Each row has a class, written after it.
[ -78  -80   48  -80 -114   10  -44   18   96 -154  -28  -17   57  -68
  -91 -106 -194   24   40   23   40  -48 -146  -42  113 -230 -189  -23
  216  -44  -23  -10   75 -132   12  -97]	(158)
[  79  134   14 -133   40  -35   81 -111   47  125  -53 -131  -35   53
  -10  -78  -42   15  117  -38   77   10  -46 -178 -160 -378 -112   95
  180   47   72   28  -82    5  101 -155]	(20)
[  77  125  -36   68   67   -2    3   44  -42  -61   58   63   45   16
  -32   -6  -26   67   60  -24  116   44   -2   47   50 -180   79   -6
   84   27  -13  -43 -172   29   62   85]	(52)
[ 150  141  -64   46 -111  -76    6  -23 -118   78  -16   -2  -79  114
  -14  -26   63  -54  207   17  -88  -63  -24  -75  -86   94  127  -10
   99 -150  -14  -81  -10  -15 -152  -12]	(52)
[ -85  -19  -96  103  -32   97 -119  -32   21 -260   81  -55  -32 -126
 -144 -187   64 -100   -4  122   77 -179 -152   34  102  -81  -22 -166
  177 -160  -34   30   46 -206 -138  142]	(10)
[  74   98   14   24   18  -23  -13   42  -92  -61   66   45   49  -17
  -43   31    7   41   57  -17   63   32  -63  -38   14 -183   25  -56
  154   56   -2  -39  -96    4   19   55]	(165)
[  -5  -65  -88  341  -29  236 -161   51  -80 -289  158   84   96  -41
  -93   20  -97 -119   -1   -3  165   39  -49  156  300  106   16 -113
   13  -52 -233 -133 -135  -82  -52  240]	(20)
[ -92  -93   21   65  -23   88   65  -36   72  -58 -119  -53  -21   40
   -6   30  -44  -92  -93  -61   48  -25   -3  -19  143  -26  -69    6
  -67  -12   -9  -32  125   40   21  -23]	(10)
[-141   60  -85 -131 -150  -76 -120  152 -137  -21 -104   22   24  138
  -19  -16  168 -233  187   85  -64  -31   42   20  -33  176  196   15
  -24  -37  -11 -254  -62   53 -170   -9]	(20)
[  61  123 -287  113  -65 -333   51 -266  135 -111 -241 -168 -171  -48
    6 -383  130  -28  152   54  276    0   48  -12 -136 -598 -142  136
   -8   50 -141 -293   -6   13  159  297]	(194)
[  -1  134   -1 -110  -64 -138  -19    5 -131  104  -42  -55  -28   33
   20 -106   -8 -153   93   58 -158  -93  -25  -87 -159  187  140   -1
  120 -161  -36  -60  101  -20 -230 -131]	(86)
[ -89   41    5  -62   -2  -40   46   -3  104   32 -156  -68  -38   50
   51  -46  -45  -82  -37  -51   54    6  -20  -78  -13 -134 -126   64
   61   77   55  -17  145    9   47  -30]	(165)
[ -46  145   -8   24  -21   50 -117   95    2 -302   79  -61  112  -41
  -30  -48 -148  -13  -23  -88   54   -6  -93    7  -29 -347 -103  -17
  244  112  -57  -54  -51  -93   65   33]	(175)
[ 149  168  272 -196 -313  129  105  -97  184  -45   74 -200   27  203
  181  -98  -62   75   76  -30  199  -45   43   28   85 -258   15  167
  148  277  164   43  113   42   -2   87]	(52)
[ -87   11  -18   16  -60   91 -108   89  -19 -252   76  -18   86  -57
  -66  -31  -37  -63  -21   15   -4  -59  -74  100   96 -114  -67  -41
  116   34  -59  -67   25 -100  -55  120]	(86)
[-267  231   10  253  374  111  -75 -127 -175   90  119  100   56  -58
 -138   43  200 -438  -82 -175 -376 -344  129  325 -227  564  280  104
 -199 -218 -318 -277  271   38 -315   20]	(205)
[-174  -98   43  239  136  114  -69   35  -81  -98 -175 -163 -167 -100
 -119  -18 -120  -33  -99 -255   82  -11  -52  -83 -120  -36 -201  -32
   58  -68  -53   -4   46  -31   46  -22]	(165)
[ -49   78   13   18 -136  -92  -31   80  -25   44  -91   59  -36   87
  -11 -123  -13  -77  177  -73  -61  -55   44   -1  -22  107   83   61
  145 -148  -54 -178   74  -25 -136 -164]	(117)
[   4   42  -34   15 -133  -97  -35  -68  -75   93  -71   71  -92   99
   62  -25   -2  -74  229  108   -4  -32   -8    6   32  198   76    0
  -21 -142  -68 -157   42   58 -104   43]	(194)
[-117   16  -23  -36  -14   31  -83   66   40 -228   38   51  109  -62
  -42  -55  -16  -19  -38   14  -44  -39  -47  151   65 -134   -5  -30
   88   37  -59  -59   -4  -92  -21  127]	(194)
[-155   -3   40  -75   34    3   -9  -54  129    6 -112  -90   14   25
   47   -4  -98  -90  -43  -87   91   11   66  -58  -45  -82 -178   91
   32   73   44  -12   74   23   84 -126]	(52)
[ -98   57   19  -51   -1  -93   49  -10   98   21 -135  -44  -67   36
    2  -53   49  -39  -21 -140   73  -53    4   -4  -65  -49 -103   45
   63   37   17  -52  121    4   11  -46]	(86)
[-121 -167  -64  -33  -33  125 -172  114   83 -296   46   93  219  -79
 -125   25 -168  -91  -56  -63  -88   29  -53   64  187   45 -147  -62
   97   41  -64  -89  -15  -99  -13  -23]	(117)
[ 128  110 -160  -24  117  -40  125   14   65 -135    5   -8   54   10
  -86  -41 -114  -11  -44 -157  -35  139   16   35    2 -163  -32   84
  158   92  -56  -60  -77  -20   47   74]	(10)
[ 172   90   -6  120  144  -10   87  -74  -57   62   70   58  130  -22
  -33   20   29  148   -2   14  -81   -5   28   85   18 -360  206   59
  -97   39  -61    4 -112    6   34  109]	(175)
[ 140  299   47 -108  -55 -131  -73   19 -121  310   -9  136  -13  133
  -55  146  258 -107  305   90  -10 -376 -118   74  -25   75  160   80
  108  -38 -132 -158   45  -14 -216  -55]	(117)
[ -10  100 -109  -93  -45  -18   22  118    3  -88   10   24   71  108
  -19  -27 -107  -91   48  -46   24  103  -53   35   69 -157  -45   63
  156  113  -21 -129   37  -47  -47   74]	(205)
[  68   66 -108  -44   50  -73   86   23   38    0   12   43   32   40
  -41  -42  -54   18   17  -94   14   94   47   97   71 -176  -11  108
   52   77  -57 -132    7    3   13   79]	(158)
[  22  122  -35  -30  -15 -113   31  -29  -74  126  -18   47  -51   90
   -2   -8    1  -39  176   13  -85  -37  -23  -23  -68  113  100    0
   38 -133   -5  -62   42   22 -110  -51]	(98)
[ -44   87  -26    4 -183   -6   -2   56 -139   14   -6  -18  -78  114
   71 -107 -100 -113   87  -55    3   20  -21  -72  -24  107  -94  -11
  154  -44   19  -94  239  -15 -165   16]	(117)
[ -14  104  -62  -42 -122 -114  -81   32  -86   54  -87    1   24   99
   30   -5    5 -153  155   -5  -35    7  114   65   43  223  132   92
  -35  -44  -98 -213   11   45 -179    9]	(10)
[-184   78 -103  138  204   17   59  193  103 -428   53  -40   13 -237
  -58 -188 -451  -45 -236 -188  -56  -44 -124  143   48  -40 -106 -174
  283 -244 -221   19   16  -83  -21  127]	(117)
[ -26  187  -48  -58   -6  -77  -53  -11  -17    5  -14   11   24  103
   16  -33   10 -136  144  -34  -78  -10   66  113  -34  105  126   39
  -33   14  -26 -121   34  -15  -97  124]	(10)
[-127  -66  -11 -243   45   48  -39  115   -2  -13   44    5  179  -39
  -31   93   21  -15  -43  -15  -57   77   38  -45  -18 -145  -54   49
   63  184  103  -59  -54   -9   -8  -85]	(205)
[-139   67  -32  -52   90  -29 -110   58 -133   71  -46   41   18  -17
  -28   -4    3  -63  112   23   18  -95   -9   15  -45   14   36  -33
    3  -70  -26  -85  -68    8  -77  -29]	(175)
[   1   58  -43   -9   58   29   37   35   25  -76   59   11   57    5
  -44  -31   26  -15  -56  -98  -61   25   47  106   -4 -157   -8   93
   71   86  -33  -75   20  -38   -8   55]	(158)
[ -38  160  -24   -5 -149   62  -64   37  104  -82 -199 -156  -85   97
   74   28  -40 -101   69  -25  168  -68   90 -282   -3  -30  -91   82
  222   61  177   -9  122  -10   84 -204]	(117)
[-367 -141   73  -11 -197  278  -95  312 -260 -148 -140  -60  125  -15
  -64  109  315 -355  -77   64 -489 -201 -191  -32  155  274  311 -146
  171 -293   88 -191   90  -47 -582   -2]	(10)
[ 185  -21  -44 -105  -38  -46   35  -85 -111  -62   40   -7   95   36
   17   94  165  -10   65  224 -123  150  -82  -90  -27 -287  182   22
  105  122   80  -19 -160   11  -45  164]	(52)
[  36   -9 -105  -42   93  -36   91  -17   36  -24   31   80   74   21
  -41  -49  -75   42  -49  -98    3  101  -13   88   60 -170  -25   55
   24   92  -55  -85   14   10   15  106]	(158)
[ 142   36  -14    5  -48 -132   59   35  -32  -52  108  107   76  -50
  -57   74   84   94   34   73   23   54  -53  -31   91 -125   81  -66
  167  -10    7  -26  -95   14  -22    2]	(98)
[ -58   36  -44  -20 -140   29 -136  102   45 -187   -2  -40   64  -21
  -49  -52  -74  -95   22   57   31 -104 -127    9   88  -56  -87  -39
  172  -23  -41  -52   38 -103  -87   47]	(52)
[  72  137   16   13   10   16   17   37  -30  -58   41   25   79   21
   -6    2  135   59   -8  -86   39  -25   22   43   13 -198  135   28
  115   65   -2  -79 -160   78  -20   29]	(98)
[-174 -128  187  148  165  766 -153 -273  -33  -89   17 -461 -101  -65
 -213   16  407  136 -121 -458   33 -584  215 -199 -174   87  -73 -399
 -236 -273  443  470 -293    2 -132 -134]	(165)
[ 108  -27 -237   50  206 -101  140   11  -33  -94   81   72  116  -47
 -127  -14   75   55  -38  -45 -135   81   13  201   54 -346  114   32
  -13   -3 -143 -115 -180  -36  -67  207]	(86)
[ -23  -50  -29 -106  -23  -43  -17    2 -118  129  -39  117   26   65
   14   16    1  -13   96   28 -115   42  -54  -70  -15  192   29  -90
   34 -100   48  -20  -33   48 -150   -5]	(86)
[ 135  180   46   76   78  -28  150   -4  -69  -58   71   88   10  -50
   15 -125  100  184   29  -91  -36   39   55  100 -104 -447   46   43
   54  135   14  -15  -49  -31  168  159]	(117)
[   1  285 -226  -64  313 -118  -57   50  -61  -50  -44   49   91   66
  -57  -69 -139 -231   -7 -154  -10  119   74  247  -30   86  128  113
  109    4 -188 -143 -214   46 -112  167]	(52)
[ 118   40  -12   24    8   50    3   -6  -76  -24   28   38   46   26
  -33   27 -110   90   99  -46   66  114  -38  -61   78 -245   20   15
  130   39  -14  -91 -146   48   45   33]	(205)
[ 248  267   23  -72  189 -178  174 -262    7  149   44   13    2    8
   22  -36  -29  164   46 -101    0   59    6  -27 -276 -474 -110  161
   18  268    9   42   79   26  252   94]	(158)
[ -20    8 -103    9  -11 -143   -9   23  -54  107  -53   73  -70   94
   17   13  108 -107  108   74  -76   -2   28   43  -33  301  166  -17
  -74 -154  -34  -75  -31   69 -163   18]	(20)
[-221   15 -102   95  -67  146 -157  105   43 -244  -52  -96   43  -14
  -74 -201  -37 -149  -43    8  129 -150 -172   83  165 -205  -65   -8
  174  -93 -102 -115   13  -75 -156   90]	(165)
[ -42   49    9 -148   56  -44   32  -23    4   -7   55   67   15  -46
  -56  -69   76   75   46 -111  -65  -28  114   37 -118 -166  -42   33
   72   65   59  -69   61  -37   42  -79]	(205)
[ -93   68  -30  -21  -45 -101   86  -71  122   54 -139  -23  -98   99
   56  -83  -25  -52   35  -18   93   10  -67  -75  -52  -93 -136   43
   98  -31   51   -8  151    8   27   -5]	(52)
[  19   29  -75   56  -80 -126   11    1   71 -189  -41    5  -31  -27
 -118   -6 -159  101  113  -84  -11  -49  -60  -23  -11 -269 -134   79
  224  -25  -95 -153  135  -77   50  -51]	(158)
[ 168  243 -357   49 -252 -149  116 -111  188 -151   34 -109 -204   67
  -96 -288  460 -207  137  318  204 -467 -180 -110   31  -16   96  -91
  334 -236   42  -59  162  -93 -310  147]	(20)
[ -31  191  -38   71 -169 -158    8    6  -31   28 -124   43 -159  118
   61 -144  -22  -62  250   45  -27  -54  -47  -28  -64  -41   23   44
  135 -139  -36 -182  176  -14  -52   35]	(98)
[  78  119  -40   17  141   43   26   41 -111  -41   75   14  110  -28
  -35  -15  113   19  -37 -172   -9   55   92   46  -91 -115  110   -1
   36  127   17  -68 -218   67  -13  101]	(20)
[ -96  -68   46  -79  -41  125 -201 -172  207 -252   27   48  -47  -87
 -127 -209  -99 -110   60  -97   70   18  -64   -7   70  125 -395 -161
  298  -24   94   78   87 -190   66   45]	(165)
[  -1  -42  -96    6  -24  -72  -90   62   30 -171  -81  186  106  -15
  -87   59 -383   16   90   14  -79  112 -233   -4  196  -57 -122    1
  217  -66 -186 -141   25  -16   37   -1]	(165)
[  -8   97  -38   -7  -67  -84  103  -29  128   76 -173  -70 -102  101
   45 -120   33  -49    2  -54  140  -13  -18  -68   -7 -161 -118   83
   95   47   71  -31  133   11   26    3]	(194)
[ 245  305   17   37   95    0   98    0  -19  -67   18  -25   11   74
  -42  120   80  168   36 -235   40  -26   -8  -29 -119 -203  107   27
  117  144   43   37 -200  102  128   43]	(165)
[   7  -71  -27 -149   31  -18   45  -44  139   -5   19   27  145    7
  -33   34  -29   53  -66 -174 -146  165  145    8    6  -63  -14   82
   -1  131   89  -47   37   14   30  -69]	(20)
[  77   24   45    0 -185 -132  112   30    3 -186 -127   51  -31   60
   67  -15  144 -154  -27   70 -317   97   17  -45  -10   68  166   31
  157  -17   85  -94  174    4  -50  -45]	(194)
[  61   55  -83  -61   87   20   61    7   31  -97   65   17   92    5
  -74  -24    4   15  -33  -97 -114   85   31   69  -25 -179   26   62
   95   99    0  -37  -61  -43   -1   82]	(10)
[ 304  298  -83  -64 -138 -188  115 -174  -57   54   15  -41   44  162
  -22 -115  -35   25  194  -25 -111  -59  138  -35  -14 -157  341  178
  134 -100  -72 -179   75   85 -172 -134]	(10)
[  44  126  -62 -203  -36 -240 -143 -101  -71  248   13   63  -39   24
  -37   72  143  -65  277  154  117 -133   37    0   13  235   84  -15
  -60  -79  -26 -131  -21   59 -115  -46]	(158)
[  85  103   -6  166   45  106    8   95  -99 -212  103   22   86  -19
  -57   52   62   32  -19  -80  -27   29   57   60   41 -164  163  -17
  138   30  -12  -49 -187    6  -13   84]	(20)
[-150 -184    0 -192  -72 -181   39  -16  210  123 -227 -213  127    8
  319 -146 -246  247 -120  160  -42  204   18 -292 -136 -899 -166  280
  108  215  266   96   93   78  106 -222]	(98)
[-137  -19  -91  173  -20  172 -201   75   58 -208  -86  -88   84  -80
 -145  -82 -226 -103   39  -24  208 -214 -144  125  276 -197 -177   41
   90 -130 -244 -143  -83 -100  -56   13]	(52)
[  39   89 -169  103   74  -15   79   35  -32 -156  112  111   32   29
  -85   12  -33   58   13 -108   35    6  -58  151   91 -117   58   -6
  106  -29 -143 -148  -38   23  -59  167]	(175)
[ 183   57  -64  105  123  -48  110  -41   -7 -127   47   43   78  -51
  -22  -43  -59  170  -57  -67   25  107   14   13   14 -316   94  -22
   36   62  -19   22 -174   43  115  111]	(175)
[  76   14  -32  -20  -11  -69  -23   13  -56  -29  -20   59   24  -44
  -79  -41   -3  133   50   15 -125  -25  -10  -31  -76 -425   -7   74
  146   -1  -52 -107  -11  -13   27  -35]	(205)
[ 199   54  -46   46  -34   58   48   51  -49  -70   24  -64   42   41
  -18   14 -126   34   29    2   27  104  -26 -171   86 -248   59   -8
  154   43   80    8  -91   -6   50  -59]	(98)
[-185   49  -41 -184   -7   89 -113  105  -79 -316   85  -57  172  -58
 -108  -41   80 -121 -243 -275  -41  148  -25   -8  -57   94   38  -91
  233  149   79 -102   36   23 -143   58]	(117)
[ 282  101 -265  230  -28   73   83 -121  127 -357   88   -7  -46  -16
 -191 -117  127  -40   14 -221  150 -139  124   74   84  153  108  -64
   74  -35 -201 -171  -87  -88   -2  156]	(98)
[  41  107    8 -108 -117  -83   55  -36  101   48  -90  -73   -3  140
    1   14   43  -31   21 -105   98   11  -63 -104   -7  -91  -26   45
  196   35   69  -26   44   29  -74  -54]	(52)
